Here is a tiny trained network, its code and every weight. The questions are about switching its units off for an input and a target symbol, where a switched-off unit gives its printed mean instead of its output.

import numpy as np


def w(rows, s, z=0):
    codes = np.array(rows[::2]) - 128.0
    scale = np.full(codes.shape[1], s)
    scale[-1] = z or s
    return codes * scale


def f(y):
    return np.maximum(y, 0)


def softmax(a):
    e = np.exp(a - a.max(-1, keepdims=True))
    return e / e.sum(-1, keepdims=True)


def log_softmax(a):
    a = a - a.max(-1, keepdims=True)
    return a - np.log(np.exp(a).sum(-1, keepdims=True))


def net(x, mask):
    ids = ['ΓΨΩαδηθλξπτ'.index(c) for c in x.split()]
    T = len(ids)
    res = E[ids] + P[:T]
    u = 0
    for l in range(2):
        q, k, v = (res @ M[l].T for M in (Q, K, V))
        z = softmax(np.where(np.tri(T) > 0, q @ k.T / 2**0.5, -1e9)) @ v
        res = res + np.where(mask[u], z, O[l][:, -1]) @ O[l][:, :-1]
        u += 1
        y = f(res @ A[l][:, :-1].T + A[l][:, -1])
        res = res + np.where(mask[u : u + 4], y, B[l][:, -1]) @ B[l][:, :-1]
        u += 4
    return log_softmax(res[-1] @ U[:, :-1].T + U[:, -1])


Q, K, V, O, A, B = {}, {}, {}, {}, {}, {}
E = w([
[140,132,138,127,51,184],'Γ',
[49,186,42,127,154,82],'Ψ',
[86,173,70,141,137,111],'Ω',
[134,172,78,222,77,198],'α',
[107,121,124,34,42,170],'δ',
[139,113,140,64,128,95],'η',
[69,160,71,50,154,74],'θ',
[141,1,16,97,231,242],'λ',
[206,108,134,104,145,68],'ξ',
[204,139,99,180,154,43],'π',
[158,145,72,118,173,42],'τ',
],0.0059)
P = w([
[180,254,195,105,177,196],'0',
[154,201,148,109,149,167],'1',
[151,158,98,123,117,145],'2',
[130,120,81,127,99,128],'3',
[110,82,83,138,80,112],'4',
[84,50,83,154,66,97],'5',
[101,25,72,156,56,85],'6',
],0.005)
Q[0] = w([
[76,166,243,193,251,144],'L0H1',
[63,89,64,79,102,211],'L0H1',
],0.021)
K[0] = w([
[183,251,170,87,133,143],'L0H1',
[167,85,125,130,200,153],'L0H1',
],0.025)
V[0] = w([
[79,131,104,187,157,252],'L0H1',
[56,216,76,170,111,72],'L0H1',
],0.015)
O[0] = w([
[128,9,42,149,211,188,255],'L0H1',
[2,107,213,181,176,176,139],'L0H1',
],0.0076,0.0023)
A[0] = w([
[105,214,190,189,127,94,111],'L0N1',
[64,255,58,223,72,142,129],'L0N2',
[148,103,186,129,160,118,6],'L0N3',
[71,188,53,112,193,13,196],'L0N4',
],0.0099,0.0028)
B[0] = w([
[105,157,182,138,194,177,198],'L0N1',
[254,179,122,118,45,86,255],'L0N2',
[119,139,108,157,118,115,128],'L0N3',
[78,173,52,122,163,57,243],'L0N4',
],0.0097,0.0029)
Q[1] = w([
[98,182,252,118,136,229],'L1H1',
[162,190,132,219,51,103],'L1H1',
],0.024)
K[1] = w([
[132,221,133,102,252,107],'L1H1',
[88,97,184,101,147,21],'L1H1',
],0.026)
V[1] = w([
[164,145,109,187,211,37],'L1H1',
[54,139,100,1,173,64],'L1H1',
],0.022)
O[1] = w([
[72,47,102,95,41,98,252],'L1H1',
[97,164,131,5,182,163,68],'L1H1',
],0.014,0.0033)
A[1] = w([
[23,92,163,122,45,130,68],'L1N1',
[155,112,96,130,247,167,2],'L1N2',
[64,76,158,179,85,93,125],'L1N3',
[194,172,143,61,37,32,115],'L1N4',
],0.013,0.0048)
B[1] = w([
[132,143,121,190,207,48,254],'L1N1',
[154,73,206,82,134,72,156],'L1N2',
[93,128,189,69,152,173,227],'L1N3',
[165,127,153,125,9,169,219],'L1N4',
],0.014)
U = w([
[249,203,83,238,161,148,249],'Γ',
[45,140,65,142,228,97,156],'Ψ',
[62,157,116,113,168,144,193],'Ω',
[58,93,201,145,135,229,148],'α',
[228,150,205,76,189,122,48],'δ',
[126,190,119,42,101,223,170],'η',
[66,180,81,43,174,155,193],'θ',
[169,1,79,96,126,128,76],'λ',
[180,145,128,114,7,99,58],'ξ',
[123,126,199,155,91,66,3],'π',
[104,135,117,140,94,34,50],'τ',
],0.0034,0.0044)

Each question gives the input, a string of symbols that net reads in full, and the target symbol t.
The units are the heads (2 rows each of Q, K, V and O) and the neurons (one row each of A and B). Each row of codes is followed by its name. A weight is (code - 128) times the scale printed after its matrix; where a second scale follows, it is the last column's (O, A, B and U).
mask holds one flag per unit, layer by layer, with each layer's heads first. A switched-off unit (its flag False) gives its mean, the last column of its rows in O or B, instead of its output. The means were averaged over made-up inputs and are rounded, as every weight is.
A unit's drop is (log p(t) with every unit on - log p(t) with that unit switched off) / (log p(t) with every unit on - log p(t) with every unit switched off).
The circuit of an input: a set's keep is (log p(t) with only the set's units on - log p(t) with every unit switched off) / (log p(t) with every unit on - log p(t) with every unit switched off). Starting from all 10 units, units are removed one at a time, each time the one whose removal leaves the highest keep (on an exact tie, the one counted first), for as long as the keep stays at least 0.8.
circuit, biggest first: the units of the circuit, biggest drop first
most important unit: the unit with the biggest drop
top k neurons: the k neurons with the biggest drops, biggest first
k most important neurons of layer l: the k neurons of layer l with the biggest drops, biggest first
input α Γ Γ, target Γ: most important neuron of layer 0 -> (L0N1)
input Ψ Γ Γ Γ Ψ, target Γ: circuit, biggest first -> (L1H1; L0N4)
input α Ψ τ Γ Ψ Γ τ, target Γ: circuit, biggest first -> (L1H1; L0N4)
input η Γ Γ Γ ξ Ψ δ, target Ψ: circuit, biggest first -> (L0H1; L1N1; L1H1; L0N4)
input δ Γ η Ψ Γ, target Ψ: circuit, biggest first -> (L1N1; L0H1; L0N4; L1H1)
input Γ Γ τ α Ψ α, target Ψ: circuit, biggest first -> (L0H1; L1N1; L0N4; L1H1)
input ξ Γ Γ α, target Γ: 2 most important neurons of layer 1 -> (L1N2; L1N4)
input θ Γ Ψ, target Γ: circuit, biggest first -> (L0N4; L1H1)
input Ω ξ ξ Γ, target ξ: top 2 neurons -> (L1N4; L0N2)
input θ Γ λ τ δ, target δ: top 2 neurons -> (L1N2; L0N2)
input α ξ Ψ Γ, target Ψ: circuit, biggest first -> (L1N1; L0H1; L1H1; L0N4)
input Γ τ δ, target τ: top 3 neurons -> (L1N1; L0N4; L1N4)
input Ω τ α θ, target α: circuit, biggest first -> (L1N3; L1H1; L0N2)
input Ω τ ξ α Γ δ, target Γ: most important unit -> L0H1
input Ψ δ θ α Γ, target α: circuit, biggest first -> (L0N2; L0H1; L1N3; L1H1)
input Ψ ξ π α Γ τ α, target τ: top 4 neurons -> (L1N1; L0N2; L1N4; L0N4)
input α δ Ψ Γ Ω α ξ, target α: top 4 neurons -> (L1N3; L0N2; L1N1; L0N4)
input λ Γ θ α, target α: top 2 neurons -> (L1N3; L0N4)
input α Γ Γ Ω θ θ Γ, target θ: circuit, biggest first -> (L0H1; L1H1)
input Γ α τ, target α: most important unit -> L1N3
input α Γ α Γ α ξ η, target ξ: top 2 neurons -> (L1N4; L1N3)
input Γ θ δ ξ Γ π α, target π: top 3 neurons -> (L1N1; L0N2; L1N4)
